The rows lie along a hidden order. The number after each row says roughly how far along it the row is, from 0 to 15. A new part has a new order.
(in the rows, 100 means zero)
[101  87 101 104 101  97  97 102  54  24 128  93 103  88 105 115  61 100
  78  81  64 103  86  76 129  74 109 103 111  93 120  95  70 108  82  96
 121  92  97 117 116  93  94  94  94 148  79  84  98  99 108  22 111 108
  93  89  91  93  60  71  85 112  95 111  61 123 112  96 101 102  99  95
 109  96  50  87  87 111 103  95 105  90  73  86 104 114  90  57 109 103
  93  82 103  99] -> 1
[ 94  87  99 103  95 104 105  99  84  66 117  77 103  99 104 117  54 102
  91  86  81 101  81  81 133 100 103 113 106  94 116  95  88 104  87  94
 118  94 100 120 109  90  80  93  89 140  93  81  92  96  97  33 118 111
  98  92 106 101  69  76  90 106  85 112  77 135 112  91 104 101 100  91
 105  99  95  97  85 112 102  88  99  98  92  93 108 110  75  63 109 104
  86 103 101  97] -> 4
[118 105 100  95  97  91 117  93 101 136  71 125 104 118 101  98 134  99
 105 110 112 101 109 118 101 124 104 107  99  98  95 101 128  89 103  99
 105 125 107 100  89 108  79  89 124 107 113  96 106 106 102 150  52  96
 104 105 116  96 106 127  86  81  95 107 114 102  95 104  93 102 104 109
  85 105 145  92  96  96 102  93 105 119 119 120  95  96 111 127  85  89
 102 131  99 105] -> 14
[ 71  70  97 123 105  77  72 111  48  37 131 120 101 101 102  99 115  98
  93  75  49 106 101  78  90  78 107 136 108  90  93  63  89 106  95  91
 113 117 100 102 107 100  91  93  87 107  99 104  95  93  92 112 132  90
  96 107  61  86  78  55 110  97  27 107   5 133 102  92 108 110  97 107
  98 105  65  90 113 118  99  73 109  90  74 142 115 132  75  37 129  93
  68 102  97 115] -> 11
[125 108 101  92 103  93 117  87 103 136  67 114 105 115 104  90 123 101
 101 114 115 100 109 124 110 118 105 100 100  98  97 109 127  90  97 102
 104 122 106 100  90 108  91  90 124 116 110  83 105 110 117 142  56  98
 104 105 118  96 103 128  82  78 103 109 110 107  98 106  90 100 105 112
  94 104 134  85  98  95  99 101 104 119 118 112  93  96 108 133  73  94
 100 132 101 104] -> 15
[144 117  95  94 111  90  98  93  66  48 107 101 111  94 106 105  50 103
  86  95  61 107  98  87 128  77 125 110 107  91 132  61  88 110  56 105
 124  85  97 117 115  74  93  89 120 200  73  57  86 104 141  35  61 125
  95  88 136  87  55  71  98  81 121 114  72 148 117  88  88  94 102 108
 106  92  97  65  86 115  94 119 104 101  90  86 108 103  75  69  73 122
  80  87 106 107] -> 10
[ 70  90  98 125  96  83 101 106 102 118 110 131 101 117  86 132 121 100
 135  89 107  98 111  87  77 116  94 138 103 107  72  56 114 108 118 104
 103 108 109 101  88 102  81 109  98  63 111  91  94  78  49 142  95  91
  96  87 115 107  87  88 126  99  63  92  73 117  91  84 124 101 100 106
  57 118 158 114 117 110  99  61 104  96  93 147 100 111  81  64 155  84
  73 127  95 117] -> 15
[120 100  99  98 105  91 114  94  57  45 111  95 111  96 104 111  62 103
  89  87  66 106  94  82 120  80 114 114 111  92 128  73  88 103  72  96
 114  93 100 118 116  84  90  94 117 184  82  68  95 100 118  33  96 116
  94  82 115  83  65  64  94 103 101 118  61 141 113  94  99  97 102 105
  99  98  97  76  93 114  96 115 108  91  87 100 106 117  66  60  94 108
  74  94 102 104] -> 9
[ 92  93 103 109  91  86 121  99  96 120  93 126 105 129  94 120 118 100
 115  94 107 100  93  98  90 128  96 126 102 105  91  83 115  94 105  96
 106 121 107 105  89 100  75  96 106 102 117  86 109  91  78 138  78  96
  98  94 126  90  96  98 101  99  68 108  82 116  89  95 120 102 103 113
  71 115 146 106 107 106 102  77 106 109 109 133  95 114  88  97 125  90
  82 131  96 109] -> 14
[100  92  96 103  97 107  88  98  99  79 109  71 100  98 104 116  59 103
  89  89  89  99  85  83 134 101 104 108 105  93 117 105  92 103  88  95
 113  98 100 117 105  96  81  93  93 127  87  86  94  98 101  49 105 111
  99  94 100 108  77  82  85 100  97 112  95 128 114  91 100 103 100  83
 107 101  87 100  85 108 102  88  97 104  95  90 106 106  80  81 103 108
  94 102 102  96] -> 4
[115 115  98  84  93 118 126  96 111 103  85  70  95  89 112  96 109 105
  90 122 120  98 101 106 143 108 100  73 102  94 117 132  91  91  81 101
 114  89  99 108 103 108  82  88  94 111  92  98  91 113 119  54  94 111
 109 105  93 115  84 121  81  75 112  97 162  90 113 112  87 101 100  55
 143  92 111  88  74 100 101 114  96 106 117  65 100  73 121 132  71  90
 120  97 105  86] -> 0
[ 79  94 103 115  82 111 125 105 148 160  87  93  89  90  97 110 135  94
 126 104 157  96 115 101 101 151  88  94  91 105  78 142 118  93 125  93
  94  96 110 101  90 113  79 100  88   0 115 126  87 101  45 129  96  86
 107 103  92 131 125 134 106 105  96  84 120  71  95 107 102 100 100  72
  58 106 151 137  83  92 110  75  93 114 112 103 100  75 134 112 130  67
 127 130  96  96] -> 1
